Here is a tiny trained network, its code and every weight. The questions are about switching its units off for an input and a class, where a switched-off unit gives its printed mean instead of its output.

import numpy as np


def w(rows, s, z=0):
    codes = np.array(rows[::2]) - 128.0
    scale = np.full(codes.shape[1], s)
    scale[-1] = z or s
    return codes * scale


def f(y):
    return y / 2 * (1 + np.tanh(0.7978845608 * (y + 0.044715 * y**3)))


def log_softmax(a):
    a = a - a.max(-1, keepdims=True)
    return a - np.log(np.exp(a).sum(-1, keepdims=True))


def net(x, mask):
    res = np.array(x, float).reshape(1, 3) / 4 @ E
    y = f(res @ A[0][:, :-1].T + A[0][:, -1])
    res = res + np.where(mask, y, B[0][:, -1]) @ B[0][:, :-1]
    return log_softmax(res[-1] @ U[:, :-1].T + U[:, -1])


A, B = {}, {}
E = w([
[133,129,123],'x0',
[2,188,123],'x1',
[144,199,200],'x2',
],0.0085)
A[0] = w([
[102,71,6,20],'neuron 0',
[116,135,20,200],'neuron 1',
[138,200,156,65],'neuron 2',
[204,137,77,70],'neuron 3',
[80,157,92,19],'neuron 4',
[81,57,27,56],'neuron 5',
[141,143,251,73],'neuron 6',
[120,39,119,227],'neuron 7',
[50,226,188,93],'neuron 8',
[134,93,206,191],'neuron 9',
[32,111,110,75],'neuron 10',
[113,87,192,79],'neuron 11',
[182,223,226,76],'neuron 12',
[153,96,125,2],'neuron 13',
[103,161,193,60],'neuron 14',
[42,153,27,127],'neuron 15',
[63,104,137,47],'neuron 16',
[42,107,151,56],'neuron 17',
[139,137,211,97],'neuron 18',
[208,43,165,30],'neuron 19',
[75,147,71,93],'neuron 20',
[124,141,241,22],'neuron 21',
[152,194,167,68],'neuron 22',
[65,198,113,85],'neuron 23',
],0.011,0.0058)
B[0] = w([
[56,22,66,182],'neuron 0',
[100,203,95,224],'neuron 1',
[82,120,140,144],'neuron 2',
[124,59,198,166],'neuron 3',
[134,38,97,135],'neuron 4',
[51,92,63,197],'neuron 5',
[73,103,53,171],'neuron 6',
[165,130,86,255],'neuron 7',
[205,62,100,255],'neuron 8',
[163,95,71,191],'neuron 9',
[195,59,156,193],'neuron 10',
[146,162,175,110],'neuron 11',
[53,71,55,217],'neuron 12',
[76,65,81,113],'neuron 13',
[160,48,71,145],'neuron 14',
[200,72,175,243],'neuron 15',
[113,144,171,134],'neuron 16',
[129,107,179,161],'neuron 17',
[130,118,175,150],'neuron 18',
[166,2,196,220],'neuron 19',
[187,70,106,169],'neuron 20',
[74,40,119,141],'neuron 21',
[73,107,86,146],'neuron 22',
[203,61,112,202],'neuron 23',
],0.0099,0.0052)
U = w([
[94,126,68,254],'0',
[9,99,33,68],'1',
[124,88,146,7],'2',
[110,237,104,120],'3',
],0.011,0.0073)

Each question gives the input, the list of numbers given to net, and the class t.
The units are the neurons (one row each of A and B). Each row of codes is followed by its name. A weight is (code - 128) times the scale printed after its matrix; where a second scale follows, it is the last column's (A, B and U).
mask holds one flag per neuron, in row order. A switched-off neuron (its flag False) gives its mean, the last column of its row in B, instead of its output. The means were averaged over made-up inputs and are rounded, as every weight is.
A unit's drop is (log p(t) with every unit on - log p(t) with that unit switched off) / (log p(t) with every unit on - log p(t) with every unit switched off).
The circuit of an input: a set's keep is (log p(t) with only the set's units on - log p(t) with every unit switched off) / (log p(t) with every unit on - log p(t) with every unit switched off). Starting from the 12 units with the biggest drops (on a tie, the unit counted first), units are removed one at a time, each time the one whose removal leaves the highest keep (on an exact tie, the one counted first), for as long as the keep stays at least 0.8.
units of the circuit, in order: the units of the circuit, biggest drop first
unit that matters most: the unit with the biggest drop
k most important neurons: the k neurons with the biggest drops, biggest first
drop of u: that unit's drop, to one decimal
input [-2,4,-2], class 2: unit that matters most : neuron 15
input [-1,4,0], class 2: units of the circuit, in order : (neuron 15; neuron 12; neuron 5)
input [2,-1,4], class 1: units of the circuit, in order : (neuron 12; neuron 15)
input [3,-5,-7], class 1: units of the circuit, in order : (neuron 0; neuron 5)
input [0,-7,-7], class 1: units of the circuit, in order : (neuron 0; neuron 5)
input [-1,-4,4], class 1: units of the circuit, in order : (neuron 12; neuron 15)
input [-4,-5,5], class 1: units of the circuit, in order : (neuron 12; neuron 6)
input [7,8,-5], class 2: 2 most important neurons : (neuron 15; neuron 10)
input [2,7,5], class 2: 2 most important neurons : (neuron 8; neuron 23)
input [2,4,8], class 1: drop of neuron 6 : 0.1
input [-3,2,8], class 1: drop of neuron 12 : 0.2
input [-3,-4,8], class 1: drop of neuron 12 : 0.2
